Below is a small trained network, with its code and all its weights. Each question gives an input and a target symbol and asks what happens when units are switched off, that is, made to give their printed mean instead of their output.

import numpy as np


def w(rows, s, z=0):
    codes = np.array(rows[::2]) - 128.0
    scale = np.full(codes.shape[1], s)
    scale[-1] = z or s
    return codes * scale


def norm(h):
    return h / np.sqrt((h * h).mean(-1, keepdims=True) + 1e-5)


def f(y):
    return y / 2 * (1 + np.tanh(0.7978845608 * (y + 0.044715 * y**3)))


def softmax(a):
    e = np.exp(a - a.max(-1, keepdims=True))
    return e / e.sum(-1, keepdims=True)


def log_softmax(a):
    a = a - a.max(-1, keepdims=True)
    return a - np.log(np.exp(a).sum(-1, keepdims=True))


def net(x, mask):
    ids = ['βδεζηθλξπστφψω'.index(c) for c in x.split()]
    T = len(ids)
    res = E[ids] + P[:T]
    r = norm(res)
    for j in range(2):
        rows = slice(2 * j, 2 * j + 2)
        q, k, v = (r @ M[0][rows].T for M in (Q, K, V))
        z = softmax(np.where(np.tri(T) > 0, q @ k.T / 2**0.5, -1e9)) @ v
        o = O[0][rows]
        res = res + np.where(mask[j], z, o[:, -1]) @ o[:, :-1]
    y = f(norm(res) @ A[0][:, :-1].T + A[0][:, -1])
    res = res + np.where(mask[2:6], y, B[0][:, -1]) @ B[0][:, :-1]
    return log_softmax(norm(res)[-1] @ U[:, :-1].T + U[:, -1])


Q, K, V, O, A, B = {}, {}, {}, {}, {}, {}
E = w([
[154,142,139,151,108,110,160],'β',
[103,124,99,127,85,142,114],'δ',
[114,150,107,158,129,170,130],'ε',
[98,133,153,179,123,115,163],'ζ',
[150,148,143,149,131,144,98],'η',
[150,155,133,139,110,117,141],'θ',
[139,126,135,122,118,95,155],'λ',
[122,170,110,161,154,106,113],'ξ',
[135,134,131,121,117,101,152],'π',
[146,123,144,141,132,118,136],'σ',
[104,144,162,114,101,155,126],'τ',
[125,168,86,3,159,120,226],'φ',
[113,167,172,123,141,90,116],'ψ',
[98,181,121,120,114,140,90],'ω',
],0.032)
P = w([
[160,106,59,9,107,136,25],'0',
[173,139,102,85,98,124,80],'1',
[165,143,109,100,99,125,101],'2',
[159,148,112,114,97,126,117],'3',
[152,150,113,125,93,119,140],'4',
[147,154,117,136,89,122,154],'5',
[143,156,118,153,87,120,176],'6',
[132,160,121,166,83,117,188],'7',
[126,169,128,188,83,121,200],'8',
],0.011)
Q[0] = w([
[89,95,127,122,207,149,124],'head 1',
[140,191,147,120,114,144,158],'head 1',
[131,154,155,123,123,126,134],'head 2',
[147,251,133,213,26,90,139],'head 2',
],0.022)
K[0] = w([
[214,89,169,138,149,111,105],'head 1',
[39,147,162,165,149,97,171],'head 1',
[32,159,185,103,163,136,170],'head 2',
[8,135,143,207,106,110,120],'head 2',
],0.013)
V[0] = w([
[209,146,130,78,227,184,205],'head 1',
[117,41,101,159,83,103,128],'head 1',
[137,73,133,112,63,226,157],'head 2',
[135,138,7,153,170,148,138],'head 2',
],0.013)
O[0] = w([
[239,166,207,71,228,147,199,1],'head 1',
[184,132,69,198,24,56,94,74],'head 1',
[210,24,37,127,16,225,79,104],'head 2',
[138,119,19,162,254,96,68,129],'head 2',
],0.0099,0.009)
A[0] = w([
[150,254,103,93,181,113,185,89],'neuron 1',
[191,162,29,184,250,122,192,224],'neuron 2',
[199,72,215,146,158,64,121,252],'neuron 3',
[12,224,113,91,27,124,122,118],'neuron 4',
],0.01,0.0038)
B[0] = w([
[201,118,145,157,147,91,10,182],'neuron 1',
[193,69,104,229,106,153,232,198],'neuron 2',
[54,146,40,82,160,159,169,143],'neuron 3',
[133,8,163,147,115,131,172,249],'neuron 4',
],0.014,0.011)
U = w([
[161,216,81,107,50,125,194,171],'β',
[108,142,16,169,63,89,43,87],'δ',
[150,80,51,189,152,220,193,48],'ε',
[121,150,120,149,98,128,153,105],'ζ',
[121,190,128,123,118,203,76,254],'η',
[224,112,166,141,102,107,75,88],'θ',
[128,129,94,75,105,78,158,135],'λ',
[123,155,102,196,175,86,124,175],'ξ',
[188,61,137,90,123,68,99,39],'π',
[73,158,64,101,141,187,179,166],'σ',
[186,90,167,91,59,245,150,104],'τ',
[234,120,152,96,142,156,183,209],'φ',
[114,191,208,104,99,95,140,179],'ψ',
[57,17,115,120,197,174,124,73],'ω',
],0.011,0.0056)

Each question gives the input, a string of symbols that net reads in full, and the target symbol t.
The units are the heads (2 rows each of Q, K, V and O) and the neurons (one row each of A and B). Each row of codes is followed by its name. A weight is (code - 128) times the scale printed after its matrix; where a second scale follows, it is the last column's (O, A, B and U).
mask holds one flag per unit, heads first, then neurons. A switched-off unit (its flag False) gives its mean, the last column of its rows in O or B, instead of its output. The means were averaged over made-up inputs and are rounded, as every weight is.
A unit's drop is (log p(t) with every unit on - log p(t) with that unit switched off) / (log p(t) with every unit on - log p(t) with every unit switched off).
The circuit of an input: a set's keep is (log p(t) with only the set's units on - log p(t) with every unit switched off) / (log p(t) with every unit on - log p(t) with every unit switched off). Starting from all 6 units, units are removed one at a time, each time the one whose removal leaves the highest keep (on an exact tie, the one counted first), for as long as the keep stays at least 0.8.
units of the circuit, in order: the units of the circuit, biggest drop first
k most important neurons: the k neurons with the biggest drops, biggest first
which heads matter: for each layer, one digit per head in row order, 1 if its drop is at least 0.15 and else 0, layers parted by /
drop when u is switched off: that unit's drop, to one decimal
input θ ω β λ φ η ω λ, target ω: units of the circuit, in order : head 1; neuron 2
input ζ ζ ζ, target δ: most important neuron : neuron 2
input σ θ ξ φ, target φ: units of the circuit, in order : head 1; neuron 1
input η λ ξ δ π, target δ: which heads matter : 11
input σ η η, target η: units of the circuit, in order : head 1; neuron 4; neuron 2
input η φ η λ σ τ β ω, target ω: 2 most important neurons : neuron 4; neuron 2
input β π β, target β: 3 most important neurons : neuron 3; neuron 4; neuron 2
input φ π π π ε η η λ, target ε: units of the circuit, in order : head 2; neuron 2
input ζ β ε ξ φ β η λ ψ, target δ: which heads matter : 10
input δ ω θ, target ω: which heads matter : 10
input τ ξ ψ τ λ, target τ: which heads matter : 01
input η ψ ω η η σ, target ω: which heads matter : 10
input η ε ε η, target ε: which heads matter : 11
input η θ η ξ σ, target ξ: units of the circuit, in order : head 2
input θ ξ η τ δ θ, target δ: which heads matter : 11
input β ω ξ η λ, target ξ: which heads matter : 01
input ζ ψ σ ψ β, target δ: which heads matter : 10
input π η σ π β, target β: 3 most important neurons : neuron 4; neuron 3; neuron 2
input σ ω ξ β η ψ ω ω, target ω: 2 most important neurons : neuron 4; neuron 2
input φ π σ η, target φ: units of the circuit, in order : head 1
input ξ ψ δ τ λ τ η, target τ: drop when head 2 is switched off : 0.8
input σ ε π, target ε: drop when head 2 is switched off : 3.4
input π ψ η π η β δ π, target δ: drop when neuron 3 is switched off : 0.0
input τ η η ξ ω ψ η λ π, target ψ: drop when neuron 2 is switched off : 0.2
